Here is a tiny trained network, its code and every weight. The questions are about switching its units off for an input and a target symbol, where a switched-off unit gives its printed mean instead of its output.

import numpy as np


def w(rows, s, z=0):
    codes = np.array(rows[::2]) - 128.0
    scale = np.full(codes.shape[1], s)
    scale[-1] = z or s
    return codes * scale


def softmax(a):
    e = np.exp(a - a.max(-1, keepdims=True))
    return e / e.sum(-1, keepdims=True)


def log_softmax(a):
    a = a - a.max(-1, keepdims=True)
    return a - np.log(np.exp(a).sum(-1, keepdims=True))


def net(x, mask):
    ids = ['ΘΛΣΩαβγδεζημξπτφ'.index(c) for c in x.split()]
    T = len(ids)
    res = E[ids] + P[:T]
    u = 0
    for l in range(2):
        r = res
        for j in range(3):
            rows = slice(3 * j, 3 * j + 3)
            q, k, v = (r @ M[l][rows].T for M in (Q, K, V))
            z = softmax(np.where(np.tri(T) > 0, q @ k.T / 3**0.5, -1e9)) @ v
            o = O[l][rows]
            res = res + np.where(mask[u + j], z, o[:, -1]) @ o[:, :-1]
        u += 3
    return log_softmax(res[-1] @ U[:, :-1].T + U[:, -1])


Q, K, V, O = {}, {}, {}, {}
E = w([
[154,58,199,125,177,206,181,192,62,101,170,56],'Θ',
[56,76,169,86,112,173,139,159,178,232,173,175],'Λ',
[187,96,50,172,193,92,160,169,137,45,193,43],'Σ',
[81,75,148,100,100,88,119,184,139,73,114,169],'Ω',
[191,97,136,110,188,131,140,77,136,255,197,139],'α',
[187,47,127,208,68,203,182,76,200,78,155,173],'β',
[124,149,196,196,198,88,168,70,198,109,72,66],'γ',
[158,195,64,150,126,184,180,85,103,191,140,83],'δ',
[62,190,100,26,164,63,71,200,53,196,120,79],'ε',
[161,23,201,72,168,68,91,118,157,183,179,188],'ζ',
[179,169,179,87,73,193,59,148,213,67,218,45],'η',
[88,167,26,113,59,51,96,76,174,189,94,212],'μ',
[63,178,169,98,60,42,213,82,44,180,170,173],'ξ',
[195,153,124,63,57,164,62,130,30,143,58,213],'π',
[86,178,72,141,70,154,165,156,107,74,91,100],'τ',
[175,77,64,157,189,220,56,201,224,112,74,111],'φ',
],0.0081)
P = w([
[116,129,132,149,131,132,102,124,115,131,137,129],'0',
[143,118,124,37,135,134,196,116,160,103,96,122],'1',
[195,114,136,123,81,101,178,172,158,173,102,87],'2',
[58,138,123,113,192,169,80,59,105,65,153,156],'3',
[128,131,151,255,112,107,56,164,99,161,161,110],'4',
[128,118,119,25,158,155,181,85,151,78,104,139],'5',
[201,118,151,171,73,85,155,196,151,181,115,88],'6',
],0.0081)
Q[0] = w([
[91,174,95,128,80,74,63,128,30,188,136,208],'0.h1',
[68,131,125,125,201,189,84,58,120,67,158,152],'0.h1',
[134,108,166,253,147,148,95,158,144,113,166,87],'0.h1',
[68,124,137,132,139,152,107,113,123,155,183,144],'0.h2',
[143,118,122,82,98,153,140,127,123,161,136,147],'0.h2',
[126,115,126,109,111,143,131,134,127,160,156,136],'0.h2',
[180,106,114,118,83,131,161,121,171,144,81,155],'0.h3',
[90,128,90,26,200,192,148,49,134,56,130,155],'0.h3',
[166,100,108,114,114,181,100,188,105,114,148,124],'0.h3',
],0.014)
K[0] = w([
[142,171,84,22,8,42,142,164,50,244,78,190],'0.h1',
[140,111,117,1,178,169,213,88,196,74,90,111],'0.h1',
[222,83,176,185,104,115,193,212,226,141,100,27],'0.h1',
[18,106,133,141,147,186,62,125,117,162,200,184],'0.h2',
[152,114,117,53,65,171,137,148,110,162,126,181],'0.h2',
[123,103,124,89,82,156,120,162,117,173,167,171],'0.h2',
[123,123,117,220,102,167,76,79,134,117,137,216],'0.h3',
[96,128,101,45,188,178,137,62,127,68,142,161],'0.h3',
[210,80,99,104,108,228,62,214,82,113,187,110],'0.h3',
],0.01)
V[0] = w([
[115,15,179,152,159,80,124,180,177,2,124,120],'0.h1',
[206,42,178,110,203,86,99,84,144,238,207,150],'0.h1',
[203,175,83,212,162,207,176,97,139,162,166,33],'0.h1',
[169,134,116,153,148,75,142,115,122,74,96,106],'0.h2',
[117,98,79,112,103,147,130,145,117,126,182,145],'0.h2',
[177,139,110,138,149,99,125,114,109,95,107,115],'0.h2',
[102,198,163,139,119,36,173,53,143,122,135,114],'0.h3',
[23,120,125,130,209,76,202,113,118,158,79,132],'0.h3',
[139,107,95,190,93,135,121,56,189,157,74,208],'0.h3',
],0.0082)
O[0] = w([
[128,34,104,189,124,170,130,116,142,137,127,22,247],'0.h1',
[2,127,89,12,126,99,149,35,61,121,70,85,112],'0.h1',
[70,130,142,100,219,148,192,139,167,56,142,179,200],'0.h1',
[171,160,105,136,160,118,125,89,106,106,122,128,227],'0.h2',
[108,123,117,133,82,111,139,152,129,129,139,136,3],'0.h2',
[160,170,106,157,146,112,127,103,104,94,103,120,168],'0.h2',
[111,157,160,175,106,52,169,82,152,121,147,100,242],'0.h3',
[106,128,136,212,142,56,167,165,120,205,107,119,186],'0.h3',
[104,111,103,185,94,124,125,46,180,109,71,218,154],'0.h3',
],0.0083,0.0019)
Q[1] = w([
[103,159,114,80,91,145,92,96,99,117,87,206],'1.h1',
[172,78,92,107,161,245,84,157,129,113,156,116],'1.h1',
[162,161,132,77,133,119,110,197,82,153,150,105],'1.h1',
[136,101,102,190,155,140,146,138,245,98,186,144],'1.h2',
[137,120,146,63,163,201,139,163,95,97,186,79],'1.h2',
[166,172,135,91,90,187,70,112,156,120,135,178],'1.h2',
[126,189,207,120,142,79,161,148,141,106,196,132],'1.h3',
[144,140,93,132,101,148,89,104,131,149,92,220],'1.h3',
[115,95,117,128,216,174,148,147,146,77,136,161],'1.h3',
],0.011)
K[1] = w([
[85,143,100,56,74,152,132,101,115,137,101,222],'1.h1',
[213,59,82,116,132,243,100,173,136,89,163,114],'1.h1',
[139,173,111,68,136,120,61,224,58,188,173,103],'1.h1',
[142,138,64,179,145,110,140,80,166,22,84,102],'1.h2',
[169,109,135,94,174,186,97,168,105,88,180,69],'1.h2',
[160,190,147,77,63,179,73,109,128,102,66,170],'1.h2',
[125,193,201,127,153,56,192,155,123,116,180,156],'1.h3',
[160,138,75,92,73,157,84,116,133,144,70,245],'1.h3',
[141,114,124,122,197,169,143,145,172,67,127,134],'1.h3',
],0.011)
V[1] = w([
[170,150,149,153,209,132,67,160,165,145,52,65],'1.h1',
[161,96,211,181,133,139,174,34,161,88,70,136],'1.h1',
[84,196,158,127,177,61,102,101,143,164,37,102],'1.h1',
[132,150,1,139,111,56,101,107,210,85,186,114],'1.h2',
[196,172,185,77,110,170,57,76,127,59,128,122],'1.h2',
[218,134,48,142,163,102,125,109,19,72,82,150],'1.h2',
[145,96,51,125,74,145,74,88,90,168,75,91],'1.h3',
[121,95,61,113,170,176,86,152,203,128,36,175],'1.h3',
[90,93,152,141,183,133,161,137,132,71,184,75],'1.h3',
],0.0068)
O[1] = w([
[94,171,171,136,129,123,98,235,206,170,93,52,202],'1.h1',
[87,112,163,187,46,162,175,110,159,85,98,141,254],'1.h1',
[72,213,150,89,79,43,133,161,148,127,127,101,200],'1.h1',
[135,118,20,69,105,101,82,110,242,115,251,111,150],'1.h2',
[149,131,223,87,141,123,116,93,158,63,129,71,123],'1.h2',
[102,4,117,172,202,2,198,180,141,19,122,98,138],'1.h2',
[140,96,103,140,116,91,78,88,134,121,86,78,98],'1.h3',
[87,185,97,119,169,147,58,138,209,127,39,166,109],'1.h3',
[86,121,123,96,137,185,177,146,115,154,146,112,175],'1.h3',
],0.0076,0.0058)
U = w([
[124,91,164,155,180,172,174,150,39,158,68,138,99],'Θ',
[138,197,117,135,107,179,94,107,91,191,68,168,153],'Λ',
[99,46,38,99,182,93,162,147,141,97,202,96,138],'Σ',
[200,55,91,219,65,141,77,122,124,201,118,33,102],'Ω',
[62,154,95,55,166,109,144,80,84,108,106,145,74],'α',
[122,75,101,171,101,182,159,61,122,89,110,191,92],'β',
[58,163,182,147,55,123,155,171,169,119,102,88,223],'γ',
[119,193,153,92,203,120,163,158,136,88,156,254,87],'δ',
[148,189,130,86,170,77,90,189,122,182,144,78,105],'ε',
[88,100,88,88,101,123,116,54,80,130,86,41,7],'ζ',
[158,159,180,63,117,178,101,76,160,124,184,78,139],'η',
[140,159,62,98,96,75,77,106,202,117,183,141,150],'μ',
[173,102,147,147,62,114,179,94,57,129,207,146,141],'ξ',
[174,106,204,142,159,67,108,110,109,55,76,134,226],'π',
[242,153,166,221,139,155,129,214,186,163,195,218,73],'τ',
[110,152,86,110,187,145,66,163,179,155,59,135,72],'φ',
],0.0046,0.002)

Each question gives the input, a string of symbols that net reads in full, and the target symbol t.
The units are the heads (3 rows each of Q, K, V and O). Each row of codes is followed by its name. A weight is (code - 128) times the scale printed after its matrix; where a second scale follows, it is the last column's (O and U).
mask holds one flag per head, layer by layer. A switched-off head (its flag False) gives its mean, the last column of its rows in O, instead of its output. The means were averaged over made-up inputs and are rounded, as every weight is.
A unit's drop is (log p(t) with every unit on - log p(t) with that unit switched off) / (log p(t) with every unit on - log p(t) with every unit switched off).
The circuit of an input: a set's keep is (log p(t) with only the set's units on - log p(t) with every unit switched off) / (log p(t) with every unit on - log p(t) with every unit switched off). Starting from all 6 units, units are removed one at a time, each time the one whose removal leaves the highest keep (on an exact tie, the one counted first), for as long as the keep stays at least 0.8.
units of the circuit, in order: the units of the circuit, biggest drop first
unit that matters most: the unit with the biggest drop
which heads matter: for each layer, one digit per head in row order, 1 if its drop is at least 0.15 and else 0, layers parted by /
drop when u is switched off: that unit's drop, to one decimal
input δ τ τ ε Ω δ, target ε: which heads matter : 101 / 100
input π δ γ α, target δ: unit that matters most : 0.h1
input γ γ γ Ω, target γ: units of the circuit, in order : [1.h1, 0.h3]
input ξ Σ γ τ Ω ξ Θ, target Θ: units of the circuit, in order : [0.h3, 1.h2, 1.h1]
input τ γ δ, target τ: which heads matter : 100 / 000
input γ γ π γ η Ω Ω, target η: units of the circuit, in order : [0.h3, 1.h2]
input Ω δ β τ, target δ: units of the circuit, in order : [0.h1, 1.h3]
input γ τ μ τ Λ, target μ: units of the circuit, in order : [0.h1, 1.h2, 0.h3, 1.h3]
input α δ δ π Ω ζ, target π: units of the circuit, in order : [1.h2, 0.h1, 0.h3]
input γ γ η Λ, target γ: which heads matter : 011 / 100
input β τ γ Σ Ω, target γ: units of the circuit, in order : [1.h1, 0.h3, 0.h2]
input Θ α μ π μ, target μ: units of the circuit, in order : [1.h2, 0.h3, 1.h3]
input γ ζ μ α Ω, target μ: units of the circuit, in order : [0.h1, 1.h2, 0.h3, 1.h3]
input μ μ γ γ Λ ζ, target γ: units of the circuit, in order : [1.h1, 0.h3, 0.h2]
input τ γ μ Λ ξ, target ξ: which heads matter : 100 / 101
input Θ μ α γ γ δ, target γ: unit that matters most : 1.h1
input μ γ γ φ τ ζ, target φ: units of the circuit, in order : [0.h3, 1.h3]
input γ π γ π, target π: units of the circuit, in order : [1.h2, 0.h1, 1.h3]
input γ Ω φ Ω γ Ω, target Ω: which heads matter : 100 / 000
input τ α Ω, target τ: unit that matters most : 0.h1
input Σ Σ Ω, target Σ: units of the circuit, in order : [1.h2, 0.h2, 0.h1]
input Ω β γ Λ, target β: units of the circuit, in order : [1.h1, 0.h3]
input γ γ ξ π Ω, target ξ: which heads matter : 101 / 101
input ξ ζ π Ω, target ζ: which heads matter : 100 / 001
input η Ω δ γ Ω α γ, target γ: drop when 1.h1 is switched off : 1.0
input μ γ π π, target π: drop when 1.h2 is switched off : 0.7
input τ τ τ μ μ ε β, target β: drop when 0.h1 is switched off : 0.1
input δ Λ γ μ Θ δ Θ, target Θ: drop when 0.h3 is switched off : 0.2
